Here is a tiny trained network, its code and every weight. The questions are about switching its units off for an input and a target symbol, where a switched-off unit gives its printed mean instead of its output.

import numpy as np


def w(rows, s, z=0):
    codes = np.array(rows[::2]) - 128.0
    scale = np.full(codes.shape[1], s)
    scale[-1] = z or s
    return codes * scale


def f(y):
    return y / 2 * (1 + np.tanh(0.7978845608 * (y + 0.044715 * y**3)))


def softmax(a):
    e = np.exp(a - a.max(-1, keepdims=True))
    return e / e.sum(-1, keepdims=True)


def log_softmax(a):
    a = a - a.max(-1, keepdims=True)
    return a - np.log(np.exp(a).sum(-1, keepdims=True))


def net(x, mask):
    ids = ['ΛΦΩδζμψ'.index(c) for c in x.split()]
    T = len(ids)
    res = E[ids] + P[:T]
    q, k, v = (res @ M[0].T for M in (Q, K, V))
    z = softmax(np.where(np.tri(T) > 0, q @ k.T / 3**0.5, -1e9)) @ v
    res = res + np.where(mask[0], z, O[0][:, -1]) @ O[0][:, :-1]
    y = f(res @ A[0][:, :-1].T + A[0][:, -1])
    res = res + np.where(mask[1:17], y, B[0][:, -1]) @ B[0][:, :-1]
    return log_softmax(res[-1] @ U[:, :-1].T + U[:, -1])


Q, K, V, O, A, B = {}, {}, {}, {}, {}, {}
E = w([
[201,168,129,188,40],'Λ',
[131,57,66,132,181],'Φ',
[94,47,47,116,159],'Ω',
[155,62,40,77,184],'δ',
[125,157,73,49,186],'ζ',
[2,132,80,116,123],'μ',
[95,200,128,105,179],'ψ',
],0.0093)
P = w([
[86,103,84,231,254],'0',
[70,69,151,146,235],'1',
[70,83,159,109,224],'2',
[83,150,54,150,199],'3',
[97,135,78,133,181],'4',
[96,101,143,58,182],'5',
[104,155,85,85,159],'6',
[125,161,58,109,137],'7',
[123,115,136,17,136],'8',
[130,147,109,25,117],'9',
[148,175,56,75,97],'10',
[110,148,111,7,74],'11',
[130,133,122,9,63],'12',
[133,163,80,44,52],'13',
],0.0058)
Q[0] = w([
[158,170,97,129,140],'H1',
[97,110,121,42,169],'H1',
[176,112,253,186,108],'H1',
],0.033)
K[0] = w([
[89,75,201,129,93],'H1',
[149,200,56,176,44],'H1',
[71,122,47,172,249],'H1',
],0.018)
V[0] = w([
[55,180,139,73,131],'H1',
[216,122,83,53,176],'H1',
[122,2,36,122,83],'H1',
],0.019)
O[0] = w([
[104,167,109,44,159,253],'H1',
[220,157,124,166,213,114],'H1',
[129,95,4,208,146,192],'H1',
],0.017,0.0068)
A[0] = w([
[136,140,175,120,213,37],'N1',
[218,102,102,70,157,190],'N2',
[140,136,143,219,192,116],'N3',
[175,126,205,43,19,90],'N4',
[39,115,105,61,165,211],'N5',
[123,91,98,67,113,93],'N6',
[178,150,214,70,49,220],'N7',
[60,103,156,90,244,151],'N8',
[180,112,109,52,143,87],'N9',
[67,102,96,50,50,182],'N10',
[139,131,254,6,138,142],'N11',
[150,106,213,174,117,206],'N12',
[177,139,164,193,113,156],'N13',
[101,66,138,57,181,132],'N14',
[150,59,106,174,112,3],'N15',
[51,72,123,135,151,3],'N16',
],0.0092,0.0028)
B[0] = w([
[176,137,83,137,148,144],'N1',
[71,97,149,182,189,166],'N2',
[164,97,182,56,102,150],'N3',
[179,100,38,115,96,146],'N4',
[63,113,91,225,85,251],'N5',
[133,141,158,155,115,174],'N6',
[104,57,43,173,136,148],'N7',
[217,201,96,134,152,202],'N8',
[147,147,127,95,44,162],'N9',
[189,65,174,96,218,224],'N10',
[99,170,251,97,142,177],'N11',
[131,208,184,166,194,131],'N12',
[136,93,151,199,45,133],'N13',
[95,192,98,169,90,187],'N14',
[37,160,134,60,132,143],'N15',
[161,215,96,87,74,162],'N16',
],0.016,0.021)
U = w([
[179,109,131,124,112,2],'Λ',
[173,83,141,103,67,182],'Φ',
[117,132,86,43,112,41],'Ω',
[94,54,152,113,227,203],'δ',
[243,108,118,96,172,111],'ζ',
[128,108,43,189,109,166],'μ',
[81,165,253,179,124,136],'ψ',
],0.0042,0.004)

Each question gives the input, a string of symbols that net reads in full, and the target symbol t.
The units are the heads (3 rows each of Q, K, V and O) and the neurons (one row each of A and B). Each row of codes is followed by its name. A weight is (code - 128) times the scale printed after its matrix; where a second scale follows, it is the last column's (O, A, B and U).
mask holds one flag per unit, heads first, then neurons. A switched-off unit (its flag False) gives its mean, the last column of its rows in O or B, instead of its output. The means were averaged over made-up inputs and are rounded, as every weight is.
A unit's drop is (log p(t) with every unit on - log p(t) with that unit switched off) / (log p(t) with every unit on - log p(t) with every unit switched off).
The circuit of an input: a set's keep is (log p(t) with only the set's units on - log p(t) with every unit switched off) / (log p(t) with every unit on - log p(t) with every unit switched off). Starting from the 12 units with the biggest drops (on a tie, the unit counted first), units are removed one at a time, each time the one whose removal leaves the highest keep (on an exact tie, the one counted first), for as long as the keep stays at least 0.8.
units of the circuit, in order: the units of the circuit, biggest drop first
unit that matters most: the unit with the biggest drop
top k neurons: the k neurons with the biggest drops, biggest first
input Ω δ μ ψ μ Ω Ω ζ, target ζ: units of the circuit, in order	H1, N5
input Ω μ ψ ζ, target ψ: unit that matters most	N11
input μ ζ μ μ ζ μ ψ μ μ μ μ δ ψ Λ, target δ: units of the circuit, in order	N8, N16, N14
input ζ μ μ δ μ Λ, target δ: units of the circuit, in order	N8, N14
input ψ δ μ ψ μ ψ Φ, target ψ: units of the circuit, in order	N11, H1
input Ω μ ζ Φ Φ, target ζ: top 4 neurons	N5, N3, N14, N11
input δ ζ Ω, target ζ: top 2 neurons	N5, N3
input μ Λ Φ ψ μ δ μ μ Ω Ω μ ψ μ ζ, target δ: top 3 neurons	N8, N5, N16
input ψ μ μ μ μ μ μ ψ δ Ω Ω, target δ: top 3 neurons	N2, N5, N16
input μ Φ μ μ δ μ Φ ψ δ, target ψ: top 2 neurons	N11, N2
input δ ζ Λ, target Φ: units of the circuit, in order	N3, N13, H1
input μ δ μ ψ ζ, target ψ: units of the circuit, in order	H1, N11
input δ δ μ μ δ μ ψ μ μ, target ψ: units of the circuit, in order	H1, N11
input ψ μ ψ μ ζ μ δ Ω μ μ μ μ Λ δ, target δ: unit that matters most	N5
input μ δ Λ μ μ δ δ ψ μ μ ψ, target δ: top 2 neurons	N8, N5
input ψ μ δ μ ψ μ δ δ Ω, target δ: top 3 neurons	N2, N16, N5
input δ Ω Λ, target Φ: top 2 neurons	N3, N13
input δ δ δ Φ μ δ δ δ ζ δ, target ζ: top 4 neurons	N5, N3, N1, N9
input μ ψ Ω δ Φ δ, target δ: units of the circuit, in order	H1, N2, N15, N5
input δ μ Λ Ω ζ μ ζ δ μ δ δ ψ, target δ: top neuron	N8
input μ δ δ μ ψ ψ δ δ ζ ψ δ ζ δ, target ζ: top 2 neurons	N5, N1
